What each symbol does to the items:
fato g kede
fato t mide
fato r kede
kemu g vezi
kemu t kepo
kemu r sobo
mide g nemu
mide t mobi
mide r fide
peze g belu
peze t noku
peze r lila
fovo g koru
fovo t lona
fovo r delo
kira g rufe
kira t lona
kira r noku
feke g suta
feke t mifi
feke r karu
rise g nido
rise t fada
rise r nita
pego g suni
pego t kemu
pego r tafi
tuva g roto
tuva t gumo
tuva r revi
pazo g male
pazo t zuki
pazo r fide
lefe g vido
lefe t taze
lefe r guko
mobi g lila
mobi t reba
mobi r mide
zadu g fubo
zadu t sura
zadu r tezo
pepo g vile
pepo t furu
pepo r zuro
noku g daki
noku t kira
noku r peze
zozi g momu
zozi t zave
zozi r vido
gopu g tezo
gopu t pufe
gopu r gabi
tene g fesa
tene t suta
tene r deti
tezo g ligu
tezo t ligu
tezo r noge
rufe g nido
rufe t gugi
rufe r daki
vido g taze
vido t zave
vido r mede
zave g febo
zave t fide
zave r zozi
momu g mira
momu t naru
momu r mede
reba g belu
reba t nise
reba r mobi
koru g bezi
koru t gabi
koru r pego
zozu g mebi
zozu t guvi
zozu r sure
puli g deti
puli t karu
puli r vive
nima g nise
nima t tivi
nima r lila
fodu g fula
fodu t moma
fodu r vonu
febo g noge
febo t gugi
febo r mufi
fula g moma
fula t furu
fula r mifi
zuki g fodu
zuki t puli
zuki r nido
meke g viva
meke t meke
meke r fovi
vile g gake
vile t donu
vile r mifi
vine g suni
vine t sira
vine r mebi
gugi g pazo
gugi t male
gugi r febo
male g peze
male t nemu
male r luna
popi g zozu
popi t pufe
popi r guvi
nemu g mobi
nemu t lila
nemu r naru
gata g pufe
gata t sobo
gata r give
luna g fide
luna t viva
luna r lila
zili g give
zili t tafi
zili r roza
mifi g fodu
mifi t fula
mifi r feke
zomu g guvi
zomu t lila
zomu r kiri
give g tafi
give t delo
give r bezi
viva g naru
viva t tozi
viva r luna
guvi g labe
guvi t popi
guvi r zozu
nara g geki
nara t zuro
nara r tene
fesa g suni
fesa t bemi
fesa r kiri
puso g lona
puso t bobu
puso r luna
guko g mede
guko t lefe
guko r lona
vive g sira
vive t puli
vive r rodo
tivi g mebi
tivi t soki
tivi r nima
vezi g tezo
vezi t vile
vezi r sura
nita g vonu
nita t rise
nita r momu
lila g reba
lila t nima
lila r nemu
belu g noku
belu t daki
belu r male
mede g lefe
mede t vido
mede r peze
kiri g fesa
kiri t zomu
kiri r besi
deti g karu
deti t tene
deti r sira
fovi g luna
fovi t meke
fovi r rufe
taze g zozi
taze t mufi
taze r lefe
soki g vine
soki t vive
soki r furu
fide g gugi
fide t pazo
fide r zave
fumi g sure
fumi t rodo
fumi r karu
suni g bemi
suni t kemu
suni r ligu
sira g puli
sira t fula
sira r vine
bemi g kemu
bemi t roza
bemi r fesa
kepo g nara
kepo t geki
kepo r kemu
gige g nita
gige t vonu
gige r kugi
sobo g furu
sobo t suni
sobo r gata
boso g vezi
boso t revi
boso r bezi
bobu g guko
bobu t mede
bobu r puso
revi g lose
revi t tuva
revi r boso
donu g rave
donu t zili
donu r vile
labe g vile
labe t vive
labe r zomu
rodo g furu
rodo t sobo
rodo r fumi
fuzi g puso
fuzi t lona
fuzi r gumo
fubo g sura
fubo t boso
fubo r ligu
kede g fada
kede t fato
kede r vonu
rave g zili
rave t give
rave r gake
fada g fato
fada t zuki
fada r rise
teda g rodo
teda t furu
teda r moma
vonu g rise
vonu t kede
vonu r gige
naru g puso
naru t deti
naru r tene
mira g kugi
mira t momu
mira r naru
mebi g soki
mebi t vine
mebi r nise
suta g mifi
suta t rodo
suta r tene
bezi g gabi
bezi t noge
bezi r pego
gabi g koru
gabi t gopu
gabi r koru
ligu g zadu
ligu t fide
ligu r gopu
gumo g roba
gumo t fuzi
gumo r tuva
sure g mosu
sure t zozu
sure r furu
geki g zuro
geki t mosu
geki r kepo
tozi g mufi
tozi t naru
tozi r viva
mufi g zave
mufi t febo
mufi r taze
noge g suni
noge t tezo
noge r bezi
tafi g vezi
tafi t pego
tafi r koru
daki g kira
daki t rufe
daki r belu
mosu g pepo
mosu t vile
mosu r geki
karu g tene
karu t feke
karu r puli
roto g tezo
roto t vile
roto r lose
sura g vezi
sura t vezi
sura r zadu
pufe g sobo
pufe t fesa
pufe r popi
lose g guko
lose t roto
lose r vezi
kugi g momu
kugi t zozi
kugi r tozi
roba g fuzi
roba t puso
roba r meke
nido g fovi
nido t luna
nido r kira
lona g fuzi
lona t belu
lona r fuzi
nise g tivi
nise t mebi
nise r reba
moma g fumi
moma t teda
moma r fodu
roza g kepo
roza t nara
roza r bemi
gake g donu
gake t rave
gake r pepo
delo g pego
delo t tuva
delo r give
furu g besi
furu t nima
furu r teda
zuro g mosu
zuro t pepo
zuro r nara
besi g sure
besi t furu
besi r rodo

In the rows, zero is written as 163.

The rows follow the links: the fewer symbols apart two items are, the more alike their rows tend to be.

Each row is also shifted at random along 11 hidden directions that mean nothing.

Some items, each with a row of numbers:
kede
 153   145   166   167   166   173   151   160   189   186   145   186   167   169   153   162   157   160   156   166   154   159   149   179   170   154   162   180   154   150   182   161   158   174   192   152   167   162   157   150   154   165   176   158   140   181   144   167   161   148   178   156   159   180   175   123   147   167   200
suni
 175   160   163   143   181   152   142   164   165   144   174   163   158   180   168   166   165   146   164   156   174   151   175   163   168   165   172   164   128   185   174   154   195   173   166   169   182   160   179   182   164   178   186   153   181   164   140   172   136   148   136   150   137   183   156   159   148   156   183
nise
 137   146   155   177   160   161   169   163   140   172   170   138   190   145   153   165   171   165   140   177   190   184   210   116   149   162   150   184   150   165   135   158   130   176   135   157   169   154   141   167   173   189   162   181   179   147   164   139   148   175   190   182   190   116   144   144   146   165   134
suta
 120   172   175   168   140   191   127   176   169   142   156   130   163   143   142   165   144   133   200   193   154   155   202   183   164   116   194   164   203   165   169   176   186   176   141   165   168   170   148   164   133   168   159   138   165   135   203   144   174   158   156   159   194   134   147   205   183   153   154
soki
 144   149   160   156   174   170   130   187   186   162   168   183   163   160   146   200   153   161   152   146   168   138   173   159   141   174   163   191   152   176   177   166   162   171   163   164   176   128   135   169   136   170   203   152   149   203   145   153   149   155   181   187   129   205   180   145   140   160   191
zuro
 195   164   181   188   161   174   191   151   128   154   146   163   153   163   171   160   175   175   180   187   150   162   153   166   182   191   169   151   182   173   138   158   170   154   149   179   124   167   177   154   166   140   143   178   171   153   189   169   157   179   173   152   162   120   161   167   178   179   120
tezo
 152   156   165   146   167   145   160   180   194   173   176   192   164   181   168   161   173   154   149   140   179   163   164   174   162   176   162   184   141   180   169   157   193   151   190   165   187   152   177   183   159   175   184   164   163   198   143   156   155   147   149   165   129   226   159   133   160   168   192
sobo
 266   145   171   162   159   166   155   160   181   151   173   172   148   136   156   164   168   159   140   176   170   159   183   162   185   146   163   192   204   179   159   175   166   147   156   164   171   151   171   173   115   139   178   160   162   181   187   178   129   169   140   141   153   143   159   147   153   164   148
mira
 272   174   152   161   167   157   164   138   181   140   175   146   167   140   159   132   154   140   166   191   144   164   172   172   199   113   177   136   169   141   195   184   167   175   177   139   177   182   199   149   160   143   152   136   162   116   173   191   161   159   101   123   215   126   152   173   141   130   144
guko
 206   189   181   152   178   175   138   146   185   152   186   170   157   154   166   137   164   150   203   160   146   150   161   184   172   179   141   146   132   149   221   171   147   181   196   144   155   163   178   151   185   148   171   150   153   132   155   190   164   129   118   129   190   208   159   180   170   135   201
rodo
  95   165   173   172   167   206   121   179   149   164   157   151   157   141   139   208   152   156   173   153   181   147   202   147   145   181   159   173   146   158   154   174   123   195   116   168   148   141   108   155   153   198   166   182   144   150   147   153   167   162   207   181   178   144   149   185   173   165   184
ligu
 199   178   191   163   157   160   192   165   174   192   133   204   135   174   181   107   199   154   174   143   141   188   127   194   156   186   159   149   147   189   140   149   207   162   176   167   156   191   201   180   225   178   149   189   155   155   168   141   173   159   159   159   167   165   140   128   209   221   143
delo
 196   165   176   148   147   138   182   156   136   145   179   127   163   207   183   140   163   188   192   178   184   179   162   168   145   177   149   168   212   205   164   143   179   116   191   176   174   190   181   208   140   127   167   156   204   181   208   182   156   149   154   141   118   207   185   206   194   153   175
fubo
 140   153   170   157   163   165   149   176   191   192   187   172   161   157   155   167   178   161   143   142   195   172   178   153   167   187   138   194   158   164   163   170   138   160   167   161   177   150   148   173   152   182   172   187   150   196   148   164   153   149   167   168   154   208   141   143   165   159   203
sura
 210   153   156   147   174   151   152   167   174   168   172   159   147   165   169   164   174   170   176   163   157   162   149   173   173   172   158   155   169   177   169   164   186   168   163   164   176   168   188   181   140   159   162   162   151   169   166   183   145   153   147   154   146   167   158   174   160   154   173
fula
 198   136   120   172   197   159   206   174   124   151   191   156   161   152   142   206   157   193   147   187   183   154   165   112   172   193   168   142   131   164   164   205   148   155   165   162   161   166   167   156   134   136   153   191   147   183   128   212   153   176   191   173   156   142   173   143   126   131   134
zozi
 186   168   151   154   177   179   145   189   138   179   142   131   179   203   173   149   147   170   155   129   195   174   176   178   155   175   171   180    96   149   180   161   137   185   181   165   173   164   141   144   171   216   162   187   169   153   117   129   190   161   216   183   132   180   155   146   190   190   221
bemi
 134   180   167   154   162   149   147   132   146   122   192   132   166   172   160   187   155   141   157   157   186   158   192   130   167   152   167   146   173   171   145   156   155   166   125   180   172   169   151   181   182   175   175   144   212   150   157   190   140   163   118   147   169   163   154   217   137   115   165
tafi
 170   169   195   152   161   170   127   165   177   169   141   190   136   183   184   178   173   170   190   132   148   147   140   206   150   211   145   173   178   187   155   128   179   169   148   177   148   142   163   184   150   170   174   162   151   177   172   161   156   148   169   160   117   199   173   192   195   188   205
gake
 127   148   137   143   174   183   122   185   130   169   130   120   156   190   173   194   138   185   140   151   173   147   154   172   174   123   190   177   160   150   164   159   164   172   140   189   167   163   133   148   121   194   167   166   167   174   146   145   158   187   206   178   108   120   182   175   164   194   193
nemu
 177   156   182   175   141   158   137   163   199   172   172   168   180   151   158   167   164   150   156   146   174   176   180   167   152   184   143   210   205   157   157   146   122   179   143   161   173   134   129   160   147   173   175   151   166   188   178   151   159   158   180   191   160   194   146   171   163   151   198
lona
 146   172   177   158   141   176   162   166   183   180   143   192   161   150   181   126   163   153   145   141   161   186   163   189   156   131   157   196   166   147   168   151   155   159   168   156   164   166   152   152   185   175   153   170   163   146   174   127   189   174   173   164   184   154   154   140   210   219   168
fodu
 134   166   167   160   142   177   146   164   179   156   183   144   162   167   132   170   137   142   149   147   201   177   188   145   148   141   165   188   192   158   170   186   123   160   159   169   189   182   113   165   159   175   176   157   178   191   153   178   178   156   177   172   168   207   150   177   173   136   214
roba
 201   163   158   144   161   174   120   151   134   137   172   100   167   167   174   159   140   179   218   183   164   167   184   173   155   157   144   164   183   159   200   152   130   184   151   157   164   175   150   166   123   149   149   146   177   116   192   187   163   150   173   146   168   143   169   241   191   140   203
fumi
 177   174   193   169   164   192   148   164   180   150   168   182   138   149   142   158   163   146   205   171   144   147   162   178   157   180   164   155   172   177   188   182   170   170   172   163   150   169   159   163   170   139   176   153   149   167   174   181   162   142   156   151   174   194   159   170   180   154   172
fesa
 212   135   163   176   176   173   199   185   143   184   169   150   151   168   151   150   182   207   164   207   161   152   143   152   184   176   163   171   195   191   171   194   180   113   215   174   143   170   187   166   122   109   178   185   151   220   195   169   138   164   178   153   121   171   189   112   154   169   129
donu
 122   178   190   164   143   162   143   153   155   133   153   163   162   181   175   189   154   153   182   157   163   148   175   182   158   171   172   169   200   180   140   134   182   154   135   183   150   147   153   179   149   162   172   141   190   165   188   157   160   163   150   156   138   175   174   213   176   160   169
vido
 133   194   160   179   162   165   209   161   137   192   157   144   167   167   166   142   178   185   163   162   157   175   140   150   156   171   159   114   156   153   139   179   150   144   175   162   142   190   174   159   218   170   137   190   156   149   168   147   196   177   165   170   194   151   168   168   175   170   121
besi
 188   139   148   170   202   167   184   162   154   147   219   175   163   139   131   193   168   176   159   200   176   132   179   109   183   194   149   155   128   169   197   208   146   147   198   154   153   148   171   157   143   114   190   173   150   195   136   217   123   146   146   144   165   191   177   121   102   107   147
mide
 207   161   157   148   156   142   147   154   183   166   155   157   163   192   169   149   157   157   153   132   159   180   133   171   145   155   162   172   178   165   167   144   157   181   162   170   191   180   153   168   183   179   176   142   180   183   151   168   164   161   172   184   137   191   166   172   161   160   206
deti
 188   161   157   167   155   152   181   171   134   115   185   138   185   182   153   164   140   144   178   179   201   174   218   149   153   168   188   175   152   184   165   170   177   156   167   168   185   171   160   176   145   159   162   153   205   154   160   168   173   159   173   165   155   178   149   179   174   138   161
bobu
 204   165   190   183   159   183   166   158   152   152   171   163   190   143   171   130   167   154   200   194   175   174   222   181   175   193   144   191   133   158   188   157   143   172   185   138   141   141   175   150   150   152   146   175   165   109   184   148   169   143   164   133   204   153   138   152   194   167   161

From each start, follow one symbol. Which item do you reach?
Answers are names.
start  183   175   194   183   165   178   193   148   168   154   189   203   149   134   139   143   182   137   178   166   171   173   181   138   155   209   144   157   133   177   164   186   145   168   169   155   147   174   161   161   220   150   163   187   162   156   149   186   163   146   154   150   211   188   130   132   175   154   144
r -> vine
start  105   153   165   166   162   160   183   184   129   194   173   129   167   191   165   172   181   206   177   171   193   172   162   146   149   211   141   163   177   188   138   164   156   131   174   177   154   171   159   189   145   163   156   201   162   197   180   157   162   157   199   174   127   191   171   173   182   162   167
g -> tezo
start  127   139   130   173   169   151   177   179   162   181   191   161   196   153   158   199   157   184   120   153   200   173   175   126   166   185   148   196   151   131   161   171   107   164   155   158   171   134   131   138   136   171   156   184   156   194   134   163   169   179   206   204   158   175   161   144   136   145   179
g -> fide
start  182   162   174   161   162   166   192   157   141   167   148   180   149   187   180   142   171   170   135   149   179   177   148   163   174   165   167   178   152   173   148   156   170   139   175   183   152   179   168   160   188   164   163   189   187   182   153   157   161   179   177   153   134   161   163   124   187   205   158
r -> gake
start  119   178   186   147   147   165   114   133   168   120   183   135   171   169   163   160   150   118   174   164   185   161   216   162   175   129   167   179   174   168   170   144   162   175   140   171   178   164   148   176   167   182   181   131   215   133   173   170   142   144   110   127   178   172   138   211   161   131   196
r -> roza
start  188   154   160   179   181   148   220   156    94   138   161   171   165   189   181   186   172   191   167   178   182   160   166   140   168   227   166   148   129   190   130   151   179   142   157   182   131   159   186   171   163   142   146   195   186   162   150   182   152   178   187   156   131   138   174   154   163   172   120
r -> mifi
start  189   166   137   159   162   139   173   166   158   163   205   110   187   176   156   162   155   168   134   153   209   184   182   128   169   161   159   167   171   149   165   183   120   154   167   165   194   174   151   162   155   177   160   169   187   184   148   177   167   167   158   179   157   192   146   181   143   116   186
r -> mufi
start  183   170   184   138   141   157   119   161   208   151   155   185   150   162   184   153   157   148   180   150   147   156   162   216   158   135   159   192   211   175   184   134   193   157   164   161   180   150   173   186   127   152   178   127   165   161   200   156   157   149   127   143   145   190   173   196   191   179   197
t -> lona
start  136   191   186   148   160   164   147   155   188   163   160   188   142   157   178   154   173   157   193   152   134   151   145   196   156   161   152   136   170   171   172   151   193   159   167   155   157   165   187   186   181   157   164   149   147   141   182   166   169   147   116   138   177   184   172   197   183   170   165
t -> roto
start  174   148   149   164   147   137   185   178   187   172   191   155   188   177   160   141   162   164   136   160   190   190   162   152   164   155   164   204   198   159   172   170   152   138   196   168   193   169   156   159   150   152   171   156   188   219   169   155   169   166   174   191   138   218   156   137   159   149   180
r -> luna
start  158   165   169   174   149   172   167   172   181   151   158   210   155   140   152   197   151   138   128   135   181   163   184   163   159   165   180   186   168   159   135   170   159   166   126   169   167   140   137   158   154   178   160   170   155   175   146   157   178   183   178   181   170   158   147   152   172   180   158
t -> fula
start  163   168   145   162   169   131   181   159   180   151   191   165   179   165   164   167   166   151   160   162   158   165   152   152   171   167   172   144   158   154   168   166   179   167   169   160   180   164   184   161   179   159   160   143   174   170   150   177   165   161   132   178   170   188   156   172   133   125   154
r -> febo
start  150   154   146   139   191   160   149   163   109   159   171   109   167   200   176   162   164   183   179   165   192   171   179   140   159   179   153   151   105   178   168   153   161   178   163   172   172   185   166   180   171   191   161   183   189   138   133   178   144   152   179   150   139   149   156   179   165   159   191
t -> kemu
start  204   157   162   173   171   157   184   168   163   177   186   139   179   172   157   119   179   166   191   189   163   181   161   159   180   188   156   159   150   163   190   179   160   167   208   155   167   182   188   152   175   150   155   171   166   167   167   169   162   142   161   160   172   190   143   142   162   139   168
r -> zave
start  127   168   173   136   164   160   119   168   170   142   165   161   164   193   169   184   146   145   142   123   196   152   191   165   142   154   167   192   144   183   165   142   168   164   154   176   190   147   135   188   159   198   203   148   193   180   137   152   149   153   157   163   116   211   171   175   162   168   219
t -> sobo
start  129   145   171   188   142   158   196   158   165   178   170   163   196   175   144   163   157   169   143   185   198   179   191   145   163   170   155   195   185   162   150   168   136   134   196   153   166   162   149   165   142   152   166   173   169   195   168   162   171   156   185   158   167   193   170   127   151   144   172
g -> rise
